Below is a small trained network, with its code and all its weights. Each question gives an input and a class and asks what happens when units are switched off, that is, made to give their printed mean instead of their output.

import numpy as np


def w(rows, s, z=0):
    codes = np.array(rows[::2]) - 128.0
    scale = np.full(codes.shape[1], s)
    scale[-1] = z or s
    return codes * scale


def f(y):
    return np.maximum(y, 0)


def log_softmax(a):
    a = a - a.max(-1, keepdims=True)
    return a - np.log(np.exp(a).sum(-1, keepdims=True))


def net(x, mask):
    res = np.array(x, float).reshape(1, 8) / 4 @ E
    y = f(res @ A[0][:, :-1].T + A[0][:, -1])
    res = res + np.where(mask, y, B[0][:, -1]) @ B[0][:, :-1]
    return log_softmax(res[-1] @ U[:, :-1].T + U[:, -1])


A, B = {}, {}
E = w([
[50,127,132,97,99,150,237,186],'x0',
[156,160,195,54,143,84,172,95],'x1',
[140,45,220,59,124,184,104,52],'x2',
[110,164,175,254,213,117,142,134],'x3',
[120,134,91,111,139,203,161,174],'x4',
[24,83,168,108,215,83,82,167],'x5',
[129,177,137,40,77,105,133,192],'x6',
[96,189,144,141,226,212,143,131],'x7',
],0.0077)
A[0] = w([
[97,162,95,199,177,98,143,123,81],'N1',
[93,142,147,153,122,79,121,144,180],'N2',
[115,37,128,160,61,137,5,175,146],'N3',
[76,126,88,165,109,94,97,180,67],'N4',
[126,125,123,137,169,192,54,70,193],'N5',
[144,147,169,41,128,76,155,96,132],'N6',
[164,193,124,203,185,168,117,149,156],'N7',
[122,101,40,127,124,208,161,124,203],'N8',
[61,213,177,137,181,144,162,152,252],'N9',
[99,81,186,61,53,101,118,144,130],'N10',
[216,155,66,101,91,68,123,182,210],'N11',
[112,190,167,127,47,44,82,88,154],'N12',
[94,103,254,131,179,187,113,85,101],'N13',
[120,37,151,148,128,154,90,127,164],'N14',
[152,126,72,139,103,185,158,123,129],'N15',
],0.009,0.0024)
B[0] = w([
[137,30,168,97,140,120,80,134,206],'N1',
[61,113,140,152,163,192,89,91,181],'N2',
[104,104,58,180,145,85,32,111,235],'N3',
[99,76,181,111,86,140,64,111,192],'N4',
[126,180,102,119,87,72,174,81,220],'N5',
[143,125,179,102,147,129,127,175,227],'N6',
[117,120,184,101,52,140,165,170,225],'N7',
[222,117,107,140,107,132,143,44,202],'N8',
[91,132,138,103,210,255,16,152,240],'N9',
[153,107,133,48,126,121,123,185,242],'N10',
[67,230,97,245,99,183,164,128,240],'N11',
[57,131,127,117,197,179,144,133,221],'N12',
[99,174,102,121,95,194,173,44,255],'N13',
[79,110,101,210,157,122,78,85,206],'N14',
[125,92,85,158,109,44,139,57,181],'N15',
],0.0072,0.0081)
U = w([
[144,58,96,166,154,45,113,63,6],'0',
[92,159,90,204,134,186,127,89,221],'1',
[240,108,135,173,67,92,229,26,129],'2',
[123,102,254,99,187,152,133,156,77],'3',
],0.0084,0.0019)

Each question gives the input, the list of numbers given to net, and the class t.
The units are the neurons (one row each of A and B). Each row of codes is followed by its name. A weight is (code - 128) times the scale printed after its matrix; where a second scale follows, it is the last column's (A, B and U).
mask holds one flag per neuron, in row order. A switched-off neuron (its flag False) gives its mean, the last column of its row in B, instead of its output. The means were averaged over made-up inputs and are rounded, as every weight is.
A unit's drop is (log p(t) with every unit on - log p(t) with that unit switched off) / (log p(t) with every unit on - log p(t) with every unit switched off).
The circuit of an input: a set's keep is (log p(t) with only the set's units on - log p(t) with every unit switched off) / (log p(t) with every unit on - log p(t) with every unit switched off). Starting from the 12 units with the biggest drops (on a tie, the unit counted first), units are removed one at a time, each time the one whose removal leaves the highest keep (on an exact tie, the one counted first), for as long as the keep stays at least 0.8.
circuit, biggest first: the units of the circuit, biggest drop first
unit that matters most: the unit with the biggest drop
k most important neurons: the k neurons with the biggest drops, biggest first
drop when u is switched off: that unit's drop, to one decimal
input [-7,4,-3,-4,-1,2,-8,7], class 2: unit that matters most -> N5
input [0,1,-6,4,1,2,-8,8], class 3: circuit, biggest first -> N1, N7
input [3,5,4,-2,-7,-6,-2,-8], class 3: circuit, biggest first -> N12, N6
input [0,-2,-8,-2,-3,-6,-1,3], class 2: circuit, biggest first -> N9, N8, N15
input [-3,3,-3,-7,5,-3,5,3], class 2: 2 most important neurons -> N9, N8
input [2,0,0,-6,-8,-1,-4,6], class 2: circuit, biggest first -> N9, N3, N12
input [7,0,5,1,1,8,-6,-4], class 1: 4 most important neurons -> N13, N14, N1, N6
input [-8,-1,0,-2,8,6,-3,-2], class 0: circuit, biggest first -> N11, N3
input [-6,6,-8,2,7,-2,0,6], class 3: circuit, biggest first -> N7, N1
input [-2,0,-2,0,-1,5,2,4], class 3: circuit, biggest first -> N11, N3
input [3,-6,5,2,-7,2,0,-3], class 0: 2 most important neurons -> N11, N9
input [-1,0,8,0,2,-4,-4,-1], class 2: circuit, biggest first -> N9, N5
input [-5,2,1,7,7,-5,3,6], class 3: circuit, biggest first -> N7, N11
input [3,-4,-1,-4,6,1,-8,-7], class 0: unit that matters most -> N3
input [-4,-4,-1,5,4,0,-8,0], class 2: circuit, biggest first -> N7, N5, N9, N11
input [-2,3,0,3,-7,0,3,-6], class 3: circuit, biggest first -> N12, N6
input [-4,4,-4,-3,-6,3,2,-4], class 3: 2 most important neurons -> N6, N13
input [-4,-8,7,-4,2,1,4,1], class 0: 2 most important neurons -> N3, N11
input [0,6,3,2,-1,6,-4,3], class 1: 2 most important neurons -> N13, N10
input [2,-3,8,0,7,2,3,-7], class 0: drop when N3 is switched off -> 0.3
input [1,0,-1,1,-7,0,6,-8], class 1: circuit, biggest first -> N11
input [2,-1,1,8,6,0,-8,-5], class 2: drop when N3 is switched off -> 0.2
input [6,0,1,-6,7,-5,2,6], class 2: drop when N15 is switched off -> 0.1
